Here is a tiny trained network, its code and every weight. The questions are about switching its units off for an input and a target symbol, where a switched-off unit gives its printed mean instead of its output.

import numpy as np


def w(rows, s, z=0):
    codes = np.array(rows[::2]) - 128.0
    scale = np.full(codes.shape[1], s)
    scale[-1] = z or s
    return codes * scale


def norm(h):
    return h / np.sqrt((h * h).mean(-1, keepdims=True) + 1e-5)


def softmax(a):
    e = np.exp(a - a.max(-1, keepdims=True))
    return e / e.sum(-1, keepdims=True)


def log_softmax(a):
    a = a - a.max(-1, keepdims=True)
    return a - np.log(np.exp(a).sum(-1, keepdims=True))


def net(x, mask):
    ids = ['ΔΘΛΠΨαεησφ'.index(c) for c in x.split()]
    T = len(ids)
    res = E[ids] + P[:T]
    u = 0
    for l in range(3):
        r = norm(res)
        for j in range(2):
            rows = slice(3 * j, 3 * j + 3)
            q, k, v = (r @ M[l][rows].T for M in (Q, K, V))
            z = softmax(np.where(np.tri(T) > 0, q @ k.T / 3**0.5, -1e9)) @ v
            o = O[l][rows]
            res = res + np.where(mask[u + j], z, o[:, -1]) @ o[:, :-1]
        u += 2
    return log_softmax(norm(res)[-1] @ U[:, :-1].T + U[:, -1])


Q, K, V, O = {}, {}, {}, {}
E = w([
[107,86,85,100,179,160,126,123,130,84],'Δ',
[98,120,173,67,155,114,79,147,77,36],'Θ',
[99,102,67,84,148,114,151,151,158,132],'Λ',
[151,250,161,125,187,40,133,148,176,178],'Π',
[132,118,58,200,152,141,123,170,106,155],'Ψ',
[81,144,79,142,61,174,151,214,67,160],'α',
[148,151,168,86,154,178,159,94,136,130],'ε',
[119,115,146,85,104,191,109,140,126,145],'η',
[202,120,100,183,85,93,62,127,144,112],'σ',
[173,125,125,139,159,168,200,162,112,180],'φ',
],0.02)
P = w([
[129,175,2,141,129,206,60,123,99,176],'0',
[106,173,58,151,171,202,153,136,246,12],'1',
[151,163,87,151,156,203,140,116,167,135],'2',
[138,149,81,152,158,172,135,132,212,87],'3',
[153,110,102,136,203,147,107,98,210,107],'4',
[132,134,94,116,175,169,125,135,174,152],'5',
[99,143,105,150,115,153,133,158,139,116],'6',
[154,91,154,98,173,129,127,117,171,176],'7',
[100,93,143,103,146,113,111,123,162,107],'8',
[118,97,196,70,140,115,133,123,173,134],'9',
[113,87,153,108,99,63,129,162,172,97],'10',
[127,43,217,78,151,59,155,130,182,144],'11',
[94,65,196,90,65,94,83,141,184,103],'12',
],0.007)
Q[0] = w([
[141,116,116,129,76,75,148,133,94,159],'L0H1',
[91,147,105,79,155,119,92,121,137,106],'L0H1',
[254,114,153,116,106,147,142,110,121,116],'L0H1',
[138,129,158,114,100,149,117,170,119,213],'L0H2',
[148,124,129,147,165,94,132,179,82,110],'L0H2',
[120,145,140,139,135,127,154,15,50,107],'L0H2',
],0.0084)
K[0] = w([
[164,155,71,228,127,157,100,98,126,143],'L0H1',
[115,129,136,75,166,38,103,83,177,107],'L0H1',
[186,105,183,108,205,113,92,104,106,64],'L0H1',
[96,146,176,169,109,145,104,176,182,255],'L0H2',
[112,92,56,106,180,32,116,158,64,167],'L0H2',
[187,106,125,153,103,199,142,23,72,113],'L0H2',
],0.008)
V[0] = w([
[94,186,96,169,90,181,153,129,94,142],'L0H1',
[104,61,122,135,173,212,137,3,94,101],'L0H1',
[129,121,144,128,68,22,151,62,178,227],'L0H1',
[125,162,27,152,207,67,137,118,150,138],'L0H2',
[215,167,149,197,107,101,164,105,81,170],'L0H2',
[160,223,153,115,133,76,137,145,214,115],'L0H2',
],0.0062)
O[0] = w([
[121,119,100,75,157,129,110,84,136,111,123],'L0H1',
[67,115,79,90,84,153,112,147,195,68,154],'L0H1',
[84,119,146,57,125,50,219,83,104,96,2],'L0H1',
[143,98,160,138,159,168,87,92,129,145,165],'L0H2',
[62,147,120,164,148,113,95,132,165,1,41],'L0H2',
[21,102,102,94,142,64,87,115,49,174,119],'L0H2',
],0.0086,0.009)
Q[1] = w([
[203,150,1,65,132,202,131,227,198,171],'L1H1',
[159,93,160,112,112,138,90,145,90,67],'L1H1',
[195,129,69,70,137,160,132,146,196,176],'L1H1',
[173,162,186,168,79,195,126,147,130,135],'L1H2',
[146,179,70,196,120,142,128,133,131,108],'L1H2',
[203,144,109,143,150,198,93,235,155,189],'L1H2',
],0.0081)
K[1] = w([
[98,198,151,104,155,73,119,218,188,187],'L1H1',
[80,132,131,113,28,114,164,125,135,83],'L1H1',
[119,171,120,81,137,15,125,92,103,166],'L1H1',
[174,170,156,140,181,76,183,97,151,113],'L1H2',
[83,254,165,142,143,133,77,139,140,176],'L1H2',
[99,133,220,95,153,60,143,155,93,164],'L1H2',
],0.0074)
V[1] = w([
[227,47,95,76,107,121,54,186,55,150],'L1H1',
[188,238,121,113,215,168,4,81,90,13],'L1H1',
[210,67,33,49,201,102,87,104,94,185],'L1H1',
[134,179,34,184,55,43,219,68,227,129],'L1H2',
[97,45,160,126,131,53,221,152,98,73],'L1H2',
[158,137,98,68,123,97,93,149,145,206],'L1H2',
],0.0043)
O[1] = w([
[68,77,145,125,86,110,91,118,122,102,200],'L1H1',
[123,135,186,76,128,155,97,218,214,150,181],'L1H1',
[27,100,168,124,77,111,250,83,119,126,208],'L1H1',
[208,162,19,110,119,169,214,96,172,177,14],'L1H2',
[163,156,156,154,164,169,66,158,143,99,2],'L1H2',
[187,228,253,142,153,162,109,159,189,178,180],'L1H2',
],0.0075,0.0077)
Q[2] = w([
[154,255,24,159,207,88,153,84,234,45],'L2H1',
[37,87,184,124,148,81,68,134,104,189],'L2H1',
[143,143,138,137,164,140,112,166,120,61],'L2H1',
[139,99,240,128,162,115,87,245,110,186],'L2H2',
[142,131,166,85,126,137,63,192,125,174],'L2H2',
[160,142,28,115,160,162,143,130,119,87],'L2H2',
],0.01)
K[2] = w([
[134,141,27,189,102,218,126,144,165,92],'L2H1',
[118,70,117,34,117,77,107,148,104,97],'L2H1',
[183,209,134,195,117,172,63,124,112,76],'L2H1',
[76,202,246,114,197,2,162,131,122,172],'L2H2',
[90,158,149,141,189,50,67,183,60,125],'L2H2',
[197,129,95,126,115,212,98,155,105,120],'L2H2',
],0.008)
V[2] = w([
[186,174,131,123,85,175,92,78,87,29],'L2H1',
[206,145,189,94,174,101,80,184,103,132],'L2H1',
[96,30,3,108,93,94,157,55,131,120],'L2H1',
[203,218,69,147,138,121,189,87,206,197],'L2H2',
[27,65,133,139,66,180,121,109,100,53],'L2H2',
[99,165,219,158,178,82,194,118,114,184],'L2H2',
],0.0074)
O[2] = w([
[189,107,39,115,146,101,125,255,181,161,34],'L2H1',
[120,132,144,204,109,208,101,217,226,46,197],'L2H1',
[191,139,77,44,121,199,139,28,61,127,2],'L2H1',
[138,167,49,148,35,113,197,83,156,54,27],'L2H2',
[104,48,158,98,239,70,126,156,59,90,121],'L2H2',
[110,115,126,110,113,235,102,128,174,191,201],'L2H2',
],0.0083,0.0069)
U = w([
[191,57,76,70,173,207,76,117,158,82,6],'Δ',
[89,105,218,161,184,76,78,200,134,152,171],'Θ',
[140,93,212,119,99,127,127,28,48,144,222],'Λ',
[110,253,74,130,138,170,39,106,174,201,155],'Π',
[101,142,47,209,202,123,49,86,110,126,46],'Ψ',
[112,177,89,133,99,121,135,200,22,128,84],'α',
[89,166,133,20,162,86,157,151,170,69,78],'ε',
[155,84,134,46,10,126,138,186,155,145,41],'η',
[177,114,155,139,49,55,78,97,147,23,235],'σ',
[126,133,154,195,98,192,207,120,151,38,164],'φ',
],0.0061,0.0023)

Each question gives the input, a string of symbols that net reads in full, and the target symbol t.
The units are the heads (3 rows each of Q, K, V and O). Each row of codes is followed by its name. A weight is (code - 128) times the scale printed after its matrix; where a second scale follows, it is the last column's (O and U).
mask holds one flag per head, layer by layer. A switched-off head (its flag False) gives its mean, the last column of its rows in O, instead of its output. The means were averaged over made-up inputs and are rounded, as every weight is.
A unit's drop is (log p(t) with every unit on - log p(t) with that unit switched off) / (log p(t) with every unit on - log p(t) with every unit switched off).
The circuit of an input: a set's keep is (log p(t) with only the set's units on - log p(t) with every unit switched off) / (log p(t) with every unit on - log p(t) with every unit switched off). Starting from all 6 units, units are removed one at a time, each time the one whose removal leaves the highest keep (on an exact tie, the one counted first), for as long as the keep stays at least 0.8.
circuit, biggest first: the units of the circuit, biggest drop first
unit that matters most: the unit with the biggest drop
heads that matter: for each layer, one digit per head in row order, 1 if its drop is at least 0.15 and else 0, layers parted by /
input Θ η Θ Δ Θ η Λ Δ, target Λ: unit that matters most -> L0H1
input Δ Π Δ η Λ, target Π: heads that matter -> 00 / 10 / 01
input Δ Λ η ε, target Λ: heads that matter -> 00 / 10 / 10
input Θ φ Δ Δ Θ φ Ψ Θ Λ Ψ α, target Λ: heads that matter -> 10 / 10 / 10
input α Δ φ Π Θ η Θ Θ Λ η Δ Ψ, target Π: heads that matter -> 01 / 00 / 01
input φ Λ φ ε Δ Λ Δ η, target Λ: circuit, biggest first -> L2H1; L1H1
input Δ α α, target α: heads that matter -> 01 / 01 / 11
input Ψ Ψ Ψ η Δ φ Λ φ α σ α Ψ, target Λ: heads that matter -> 00 / 00 / 10
input ε Δ Ψ, target Ψ: heads that matter -> 11 / 11 / 11
input η σ Π η Λ Δ Θ Λ σ Ψ, target Π: heads that matter -> 00 / 00 / 01
input φ η Π Δ, target Π: heads that matter -> 01 / 11 / 01
input ε η Θ σ ε Ψ σ Λ α, target Λ: circuit, biggest first -> L2H1; L0H1
input Ψ Θ Ψ Δ Δ Λ Ψ Π Λ φ, target Π: heads that matter -> 00 / 00 / 01
input α Θ φ σ Δ Θ η Θ Λ Δ η, target Λ: circuit, biggest first -> L0H1; L2H1
input Π Δ φ, target Π: circuit, biggest first -> L2H2; L0H1
input σ Θ Π σ η, target Π: heads that matter -> 00 / 01 / 01
input η σ φ η, target η: circuit, biggest first -> L1H2; L0H2; L2H1; L2H2
input σ φ σ α φ σ α Π Λ Δ Δ, target φ: unit that matters most -> L2H2
input Λ σ α η φ, target Λ: heads that matter -> 00 / 10 / 10
input φ ε φ Θ Λ φ, target Λ: circuit, biggest first -> L2H1; L0H1
input Ψ α ε α σ, target σ: circuit, biggest first -> L2H2; L1H2; L0H1
input Δ Ψ σ Π Θ φ Ψ η, target Π: heads that matter -> 10 / 01 / 01
input Π Δ Δ Λ α, target Π: circuit, biggest first -> L2H2; L0H1
input Ψ Ψ σ Δ Δ Π Δ Λ Θ Π Θ Θ Λ, target Λ: circuit, biggest first -> L0H1; L0H2; L2H1
input Π Θ η φ Θ η φ α σ, target Π: circuit, biggest first -> L2H2
input Ψ Ψ Θ ε ε η φ Θ α η Λ Ψ, target Λ: circuit, biggest first -> L0H1; L2H1
input η Δ Δ, target Δ: heads that matter -> 11 / 01 / 11
input Δ σ Θ α Δ σ φ Λ ε σ, target Λ: heads that matter -> 10 / 10 / 10
input Θ Λ Δ φ Λ Δ η η ε, target Λ: circuit, biggest first -> L2H1; L1H1; L0H1
